Below is a small trained network, with its code and all its weights. Each question gives an input and a target symbol and asks what happens when units are switched off, that is, made to give their printed mean instead of their output.

import numpy as np


def w(rows, s, z=0):
    codes = np.array(rows[::2]) - 128.0
    scale = np.full(codes.shape[1], s)
    scale[-1] = z or s
    return codes * scale


def softmax(a):
    e = np.exp(a - a.max(-1, keepdims=True))
    return e / e.sum(-1, keepdims=True)


def log_softmax(a):
    a = a - a.max(-1, keepdims=True)
    return a - np.log(np.exp(a).sum(-1, keepdims=True))


def net(x, mask):
    ids = ['ΛΦβγδεμξπστ'.index(c) for c in x.split()]
    T = len(ids)
    res = E[ids] + P[:T]
    u = 0
    for l in range(2):
        r = res
        for j in range(3):
            rows = slice(2 * j, 2 * j + 2)
            q, k, v = (r @ M[l][rows].T for M in (Q, K, V))
            z = softmax(np.where(np.tri(T) > 0, q @ k.T / 2**0.5, -1e9)) @ v
            o = O[l][rows]
            res = res + np.where(mask[u + j], z, o[:, -1]) @ o[:, :-1]
        u += 3
    return log_softmax(res[-1] @ U[:, :-1].T + U[:, -1])


Q, K, V, O = {}, {}, {}, {}
E = w([
[90,164,132],'Λ',
[200,193,91],'Φ',
[168,106,239],'β',
[120,167,214],'γ',
[150,98,157],'δ',
[131,148,253],'ε',
[180,190,101],'μ',
[134,164,140],'ξ',
[126,166,117],'π',
[127,108,83],'σ',
[144,99,131],'τ',
],0.023)
P = w([
[2,114,43],'0',
[178,155,176],'1',
[156,126,235],'2',
[162,128,192],'3',
[153,119,168],'4',
[147,120,142],'5',
[175,130,144],'6',
[162,126,83],'7',
],0.0087)
Q[0] = w([
[108,61,90],'L0H0',
[162,140,190],'L0H0',
[184,160,128],'L0H1',
[154,150,181],'L0H1',
[134,171,134],'L0H2',
[77,253,126],'L0H2',
],0.013)
K[0] = w([
[96,124,98],'L0H0',
[116,114,149],'L0H0',
[99,140,186],'L0H1',
[105,230,167],'L0H1',
[255,161,162],'L0H2',
[167,187,168],'L0H2',
],0.017)
V[0] = w([
[141,168,138],'L0H0',
[136,143,90],'L0H0',
[90,158,129],'L0H1',
[163,127,85],'L0H1',
[252,148,116],'L0H2',
[140,205,214],'L0H2',
],0.016)
O[0] = w([
[2,128,24,167],'L0H0',
[163,102,226,82],'L0H0',
[49,181,118,142],'L0H1',
[101,156,212,65],'L0H1',
[41,71,101,200],'L0H2',
[86,91,127,254],'L0H2',
],0.0083,0.016)
Q[1] = w([
[76,64,213],'L1H0',
[65,5,22],'L1H0',
[216,195,111],'L1H1',
[71,252,142],'L1H1',
[219,78,167],'L1H2',
[93,83,199],'L1H2',
],0.011)
K[1] = w([
[156,8,207],'L1H0',
[132,121,120],'L1H0',
[148,118,173],'L1H1',
[48,125,153],'L1H1',
[171,146,88],'L1H2',
[150,154,108],'L1H2',
],0.012)
V[1] = w([
[69,37,139],'L1H0',
[2,149,6],'L1H0',
[247,187,195],'L1H1',
[247,92,109],'L1H1',
[91,189,224],'L1H2',
[126,14,145],'L1H2',
],0.0075)
O[1] = w([
[235,159,87,168],'L1H0',
[94,119,151,249],'L1H0',
[75,140,185,5],'L1H1',
[156,202,243,66],'L1H1',
[106,57,71,122],'L1H2',
[156,45,254,145],'L1H2',
],0.0087,0.02)
U = w([
[109,135,153,71],'Λ',
[224,42,133,1],'Φ',
[208,31,173,74],'β',
[5,80,99,198],'γ',
[172,90,186,82],'δ',
[254,129,80,79],'ε',
[138,52,99,181],'μ',
[141,83,154,87],'ξ',
[127,111,152,92],'π',
[179,243,90,44],'σ',
[147,127,175,128],'τ',
],0.0097,0.005)

Each question gives the input, a string of symbols that net reads in full, and the target symbol t.
The units are the heads (2 rows each of Q, K, V and O). Each row of codes is followed by its name. A weight is (code - 128) times the scale printed after its matrix; where a second scale follows, it is the last column's (O and U).
mask holds one flag per head, layer by layer. A switched-off head (its flag False) gives its mean, the last column of its rows in O, instead of its output. The means were averaged over made-up inputs and are rounded, as every weight is.
A unit's drop is (log p(t) with every unit on - log p(t) with that unit switched off) / (log p(t) with every unit on - log p(t) with every unit switched off).
The circuit of an input: a set's keep is (log p(t) with only the set's units on - log p(t) with every unit switched off) / (log p(t) with every unit on - log p(t) with every unit switched off). Starting from all 6 units, units are removed one at a time, each time the one whose removal leaves the highest keep (on an exact tie, the one counted first), for as long as the keep stays at least 0.8.
units of the circuit, in order: the units of the circuit, biggest drop first
unit that matters most: the unit with the biggest drop
heads that matter: for each layer, one digit per head in row order, 1 if its drop is at least 0.15 and else 0, layers parted by /
drop of u: that unit's drop, to one decimal
input σ ε γ ε δ ξ μ, target γ: heads that matter => 000 / 100
input δ δ δ, target δ: units of the circuit, in order => L1H1, L0H2
input σ γ γ Φ τ, target σ: units of the circuit, in order => L0H2, L1H1, L0H0
input ε Φ ε Φ Λ β, target ε: unit that matters most => L0H2
input ε μ ξ μ Λ β, target ε: units of the circuit, in order => L0H2, L1H0
input σ μ μ ε γ Λ τ δ, target σ: units of the circuit, in order => L0H2, L1H1
input γ ε β ξ Φ, target γ: heads that matter => 100 / 100
input τ μ β, target τ: heads that matter => 001 / 010
input β β Λ Λ ε ε, target μ: units of the circuit, in order => L1H1, L1H0, L0H2
input σ γ ε γ σ, target σ: units of the circuit, in order => L0H2, L0H0, L1H1
input σ γ τ β σ, target σ: units of the circuit, in order => L0H2, L1H1
input τ μ μ μ ε ξ Φ, target γ: heads that matter => 000 / 100
input σ γ γ ε ξ δ, target σ: units of the circuit, in order => L0H2, L1H1, L0H0
input τ τ δ, target τ: unit that matters most => L1H1
input ε δ ε Φ Λ γ μ, target γ: heads that matter => 100 / 100
input σ τ ξ μ μ π β, target σ: drop of L0H2 => 0.6
input τ δ μ μ μ μ δ, target τ: drop of L0H2 => 0.5
input ε Φ ε, target μ: drop of L1H0 => 0.8
input σ ε π β, target σ: drop of L0H2 => 0.9
